Here is a tiny trained network, its code and every weight. The questions are about switching its units off for an input and a class, where a switched-off unit gives its printed mean instead of its output.

import numpy as np


def w(rows, s, z=0):
    codes = np.array(rows[::2]) - 128.0
    scale = np.full(codes.shape[1], s)
    scale[-1] = z or s
    return codes * scale


def f(y):
    return y / 2 * (1 + np.tanh(0.7978845608 * (y + 0.044715 * y**3)))


def log_softmax(a):
    a = a - a.max(-1, keepdims=True)
    return a - np.log(np.exp(a).sum(-1, keepdims=True))


def net(x, mask):
    res = np.array(x, float).reshape(1, 2) / 4 @ E
    y = f(res @ A[0][:, :-1].T + A[0][:, -1])
    res = res + np.where(mask, y, B[0][:, -1]) @ B[0][:, :-1]
    return log_softmax(res[-1] @ U[:, :-1].T + U[:, -1])


A, B = {}, {}
E = w([
[162,129,154,215,41,159,150,83,226,141,253],'x0',
[61,154,159,121,77,211,166,138,125,72,55],'x1',
],0.015)
A[0] = w([
[158,129,107,108,159,98,122,105,111,167,163,102],'n1',
[104,177,208,108,109,171,192,146,118,66,99,121],'n2',
[151,117,129,7,174,82,140,135,114,113,43,179],'n3',
[148,121,173,183,93,120,153,106,168,135,200,253],'n4',
[121,129,112,110,150,148,115,169,79,127,125,3],'n5',
[154,129,99,164,106,133,141,112,166,117,121,3],'n6',
],0.012,0.0035)
B[0] = w([
[99,150,19,163,190,82,92,213,144,130,173,168],'n1',
[99,225,93,203,228,22,60,181,164,80,233,202],'n2',
[14,111,198,64,99,178,73,115,201,24,151,250],'n3',
[18,178,233,22,174,164,87,96,252,123,129,234],'n4',
[120,70,113,213,198,244,254,143,170,61,202,163],'n5',
[117,24,156,172,206,188,159,96,17,149,211,153],'n6',
],0.0076,0.023)
U = w([
[112,156,104,173,202,97,76,186,140,107,178,178],'0',
[79,88,193,90,120,186,163,107,155,82,116,77],'1',
[75,186,164,59,54,78,34,151,174,112,37,253],'2',
[173,69,93,171,88,97,255,151,87,142,61,3],'3',
[180,107,97,163,70,114,173,141,104,151,47,3],'4',
[190,131,120,186,100,177,158,178,21,163,127,3],'5',
],0.0092,0.0035)

Each question gives the input, the list of numbers given to net, and the class t.
The units are the neurons (one row each of A and B). Each row of codes is followed by its name. A weight is (code - 128) times the scale printed after its matrix; where a second scale follows, it is the last column's (A, B and U).
mask holds one flag per neuron, in row order. A switched-off neuron (its flag False) gives its mean, the last column of its row in B, instead of its output. The means were averaged over made-up inputs and are rounded, as every weight is.
A unit's drop is (log p(t) with every unit on - log p(t) with that unit switched off) / (log p(t) with every unit on - log p(t) with every unit switched off).
The circuit of an input: a set's keep is (log p(t) with only the set's units on - log p(t) with every unit switched off) / (log p(t) with every unit on - log p(t) with every unit switched off). Starting from all 6 units, units are removed one at a time, each time the one whose removal leaves the highest keep (on an exact tie, the one counted first), for as long as the keep stays at least 0.8.
units of the circuit, in order: the units of the circuit, biggest drop first
most important unit: the unit with the biggest drop
k most important neurons: the k neurons with the biggest drops, biggest first
drop of u: that unit's drop, to one decimal
input [-2,-3], class 2: 3 most important neurons => [n2; n6; n5]
input [6,-4], class 1: most important unit => n4
input [0,-2], class 2: 3 most important neurons => [n2; n5; n6]
input [8,8], class 0: 3 most important neurons => [n2; n3; n6]
input [-7,-6], class 1: units of the circuit, in order => [n3; n5]
input [4,6], class 0: 2 most important neurons => [n2; n3]
input [2,0], class 2: 4 most important neurons => [n5; n6; n2; n3]
input [-3,-3], class 2: 3 most important neurons => [n2; n6; n3]
input [-4,-1], class 1: 2 most important neurons => [n2; n5]
input [-6,-3], class 1: units of the circuit, in order => [n5; n2]
input [3,-2], class 2: 3 most important neurons => [n5; n2; n4]
input [-6,1], class 1: 2 most important neurons => [n5; n3]
input [-5,5], class 0: 2 most important neurons => [n2; n4]
input [3,-1], class 2: most important unit => n5
input [-7,3], class 1: drop of n3 => 1.2
input [-2,4], class 0: drop of n2 => 0.8
input [-5,7], class 0: drop of n4 => 0.1
